Below are the code and all the weights of a small trained network. Each question names an input and a class and asks about switching units off, where a switched-off unit gives its printed mean instead of its output.

import numpy as np


def w(rows, s, z=0):
    codes = np.array(rows[::2]) - 128.0
    scale = np.full(codes.shape[1], s)
    scale[-1] = z or s
    return codes * scale


def norm(h):
    return h / np.sqrt((h * h).mean(-1, keepdims=True) + 1e-5)


def f(y):
    return y / 2 * (1 + np.tanh(0.7978845608 * (y + 0.044715 * y**3)))


def log_softmax(a):
    a = a - a.max(-1, keepdims=True)
    return a - np.log(np.exp(a).sum(-1, keepdims=True))


def net(x, mask):
    res = np.array(x, float).reshape(1, 3) / 4 @ E
    u = 0
    for l in range(4):
        y = f(norm(res) @ A[l][:, :-1].T + A[l][:, -1])
        res = res + np.where(mask[u : u + 3], y, B[l][:, -1]) @ B[l][:, :-1]
        u += 3
    return log_softmax(norm(res)[-1] @ U[:, :-1].T + U[:, -1])


A, B = {}, {}
E = w([
[145,106,26,94,99,148,77],'x0',
[145,161,156,251,125,170,107],'x1',
[114,159,101,116,85,125,170],'x2',
],0.012)
A[0] = w([
[182,78,142,71,79,253,2,4],'0.n1',
[190,183,53,137,129,223,31,52],'0.n2',
[129,227,200,202,152,121,119,143],'0.n3',
],0.0076,0.004)
B[0] = w([
[198,127,123,150,173,157,156,193],'0.n1',
[250,107,76,183,118,93,136,243],'0.n2',
[97,179,200,98,73,160,178,254],'0.n3',
],0.012,0.0047)
A[1] = w([
[152,155,166,168,65,143,137,43],'1.n1',
[145,1,68,163,119,156,41,1],'1.n2',
[118,149,81,92,114,148,117,111],'1.n3',
],0.0089,0.0039)
B[1] = w([
[54,214,103,114,219,226,3,227],'1.n1',
[170,111,127,135,149,222,155,254],'1.n2',
[95,89,69,220,58,251,253,171],'1.n3',
],0.0075,0.0027)
A[2] = w([
[161,111,121,3,228,141,81,26],'2.n1',
[188,227,85,141,112,224,9,3],'2.n2',
[119,134,182,147,74,112,140,71],'2.n3',
],0.0075,0.0052)
B[2] = w([
[24,147,142,146,194,136,59,215],'2.n1',
[58,96,50,195,102,12,51,252],'2.n2',
[143,147,101,231,209,165,91,138],'2.n3',
],0.011,0.0026)
A[3] = w([
[70,117,60,72,198,128,170,83],'3.n1',
[127,101,187,96,156,67,139,3],'3.n2',
[81,148,253,109,168,69,86,42],'3.n3',
],0.0065,0.0031)
B[3] = w([
[43,140,118,175,71,198,82,192],'3.n1',
[201,19,20,240,137,1,85,137],'3.n2',
[236,105,188,170,148,69,182,253],'3.n3',
],0.0092,0.0035)
U = w([
[105,113,84,69,176,223,58,46],'0',
[40,81,138,97,176,67,94,10],'1',
[176,99,176,106,157,19,167,101],'2',
[240,100,29,168,112,123,116,138],'3',
[120,249,195,148,124,190,184,255],'4',
[58,214,72,201,62,74,61,45],'5',
[65,143,61,41,20,125,212,200],'6',
],0.016,0.004)

Each question gives the input, the list of numbers given to net, and the class t.
The units are the neurons (one row each of A and B). Each row of codes is followed by its name. A weight is (code - 128) times the scale printed after its matrix; where a second scale follows, it is the last column's (A, B and U).
mask holds one flag per neuron, layer by layer. A switched-off neuron (its flag False) gives its mean, the last column of its row in B, instead of its output. The means were averaged over made-up inputs and are rounded, as every weight is.
A unit's drop is (log p(t) with every unit on - log p(t) with that unit switched off) / (log p(t) with every unit on - log p(t) with every unit switched off).
The circuit of an input: a set's keep is (log p(t) with only the set's units on - log p(t) with every unit switched off) / (log p(t) with every unit on - log p(t) with every unit switched off). Starting from all 12 units, units are removed one at a time, each time the one whose removal leaves the highest keep (on an exact tie, the one counted first), for as long as the keep stays at least 0.8.
units of the circuit, in order: the units of the circuit, biggest drop first
unit that matters most: the unit with the biggest drop
k most important neurons: the k neurons with the biggest drops, biggest first
top k neurons in layer l: the k neurons of layer l with the biggest drops, biggest first
drop of u: that unit's drop, to one decimal
input [2,8,-8], class 5: most important neuron	(2.n2)
input [2,-2,1], class 6: 2 most important neurons	(0.n2, 1.n3)
input [-1,-1,3], class 6: top 2 neurons in layer 0	(0.n3, 0.n2)
input [-6,-3,1], class 2: 2 most important neurons	(3.n2, 1.n3)
input [2,6,-4], class 5: 3 most important neurons	(2.n2, 0.n3, 1.n1)
input [1,-3,-6], class 0: 3 most important neurons	(0.n3, 1.n2, 2.n2)
input [0,6,-8], class 5: units of the circuit, in order	(2.n2, 1.n1)
input [3,7,-1], class 5: 4 most important neurons	(2.n2, 0.n3, 1.n1, 3.n3)
input [6,-8,-4], class 0: top 2 neurons in layer 0	(0.n3, 0.n1)
input [-7,-4,8], class 2: units of the circuit, in order	(1.n3, 3.n2)
input [0,4,3], class 5: top 2 neurons in layer 1	(1.n1, 1.n3)
input [1,-5,-3], class 1: top 2 neurons in layer 0	(0.n2, 0.n3)
input [3,-3,0], class 6: 2 most important neurons	(1.n3, 0.n2)
input [1,6,6], class 5: top neuron in layer 2	(2.n2)
input [0,-7,-2], class 1: 2 most important neurons	(2.n1, 0.n3)
input [1,4,0], class 5: drop of 2.n2	1.1
input [-6,-5,5], class 2: drop of 3.n2	0.4
input [4,-5,-5], class 0: drop of 2.n1	0.1
input [-1,-5,-6], class 1: drop of 0.n3	0.2
input [4,-4,-5], class 0: unit that matters most	2.n1
